Here is a tiny trained network, its code and every weight. The questions are about switching its units off for an input and a class, where a switched-off unit gives its printed mean instead of its output.

import numpy as np


def w(rows, s, z=0):
    codes = np.array(rows[::2]) - 128.0
    scale = np.full(codes.shape[1], s)
    scale[-1] = z or s
    return codes * scale


def f(y):
    return np.maximum(y, 0)


def log_softmax(a):
    a = a - a.max(-1, keepdims=True)
    return a - np.log(np.exp(a).sum(-1, keepdims=True))


def net(x, mask):
    res = np.array(x, float).reshape(1, 3) / 4 @ E
    y = f(res @ A[0][:, :-1].T + A[0][:, -1])
    res = res + np.where(mask, y, B[0][:, -1]) @ B[0][:, :-1]
    return log_softmax(res[-1] @ U[:, :-1].T + U[:, -1])


A, B = {}, {}
E = w([
[80,169,88,144,70,84,43,186,66],'x0',
[112,181,170,83,192,85,91,142,200],'x1',
[209,139,10,111,161,164,101,99,94],'x2',
],0.013)
A[0] = w([
[104,166,48,145,90,113,42,178,61,123],'N0',
[135,147,112,97,184,134,128,121,179,85],'N1',
[177,125,138,62,203,147,153,95,168,195],'N2',
[146,182,71,45,226,107,76,125,158,166],'N3',
[88,140,175,76,167,73,98,194,189,210],'N4',
[211,129,60,131,111,189,156,61,88,253],'N5',
[230,119,22,117,154,171,113,80,94,129],'N6',
[133,86,152,125,209,187,183,53,196,104],'N7',
[171,115,156,107,148,163,178,89,181,103],'N8',
[110,73,146,146,95,133,162,112,97,146],'N9',
[184,151,108,66,247,132,127,76,168,167],'N10',
[85,185,180,106,116,74,127,132,174,93],'N11',
],0.011,0.0039)
B[0] = w([
[30,127,151,67,164,177,131,137,100,247],'N0',
[169,112,125,142,142,86,99,153,112,168],'N1',
[40,95,140,93,156,114,86,153,97,209],'N2',
[89,141,192,176,119,117,178,65,168,222],'N3',
[165,100,171,171,166,66,73,141,128,216],'N4',
[168,121,114,122,159,113,77,207,48,248],'N5',
[154,70,49,116,143,129,94,220,10,253],'N6',
[20,131,115,71,152,203,133,136,90,223],'N7',
[55,144,128,73,145,175,151,140,103,194],'N8',
[113,171,120,103,107,133,166,83,161,174],'N9',
[106,78,135,125,170,58,37,204,171,224],'N10',
[148,75,141,154,123,89,85,171,127,188],'N11',
],0.012,0.017)
U = w([
[118,100,114,119,148,130,103,165,109,204],'0',
[157,116,163,210,141,84,117,107,187,134],'1',
[250,115,84,148,132,135,121,144,108,5],'2',
[139,168,112,148,86,139,176,38,186,41],'3',
[89,153,137,108,139,178,153,76,130,178],'4',
],0.016,0.0021)

Each question gives the input, the list of numbers given to net, and the class t.
The units are the neurons (one row each of A and B). Each row of codes is followed by its name. A weight is (code - 128) times the scale printed after its matrix; where a second scale follows, it is the last column's (A, B and U).
mask holds one flag per neuron, in row order. A switched-off neuron (its flag False) gives its mean, the last column of its row in B, instead of its output. The means were averaged over made-up inputs and are rounded, as every weight is.
A unit's drop is (log p(t) with every unit on - log p(t) with that unit switched off) / (log p(t) with every unit on - log p(t) with every unit switched off).
The circuit of an input: a set's keep is (log p(t) with only the set's units on - log p(t) with every unit switched off) / (log p(t) with every unit on - log p(t) with every unit switched off). Starting from all 12 units, units are removed one at a time, each time the one whose removal leaves the highest keep (on an exact tie, the one counted first), for as long as the keep stays at least 0.8.
units of the circuit, in order: the units of the circuit, biggest drop first
most important unit: the unit with the biggest drop
top k neurons: the k neurons with the biggest drops, biggest first
drop of u: that unit's drop, to one decimal
input [3,6,3], class 1: most important unit	N3
input [-7,-1,-2], class 4: units of the circuit, in order	[N6; N7]
input [-2,7,-7], class 1: units of the circuit, in order	[N4; N6]
input [7,3,-7], class 1: units of the circuit, in order	[N6; N4; N7]
input [-1,-6,-1], class 2: top 3 neurons	[N0; N7; N2]
input [0,-4,4], class 2: top 2 neurons	[N7; N2]
input [1,-6,5], class 2: top 2 neurons	[N7; N2]
input [7,-3,0], class 4: drop of N0	0.1
input [-2,-2,-5], class 4: drop of N5	0.2
input [0,-2,-2], class 3: drop of N0	0.1
input [8,7,2], class 1: drop of N4	0.2
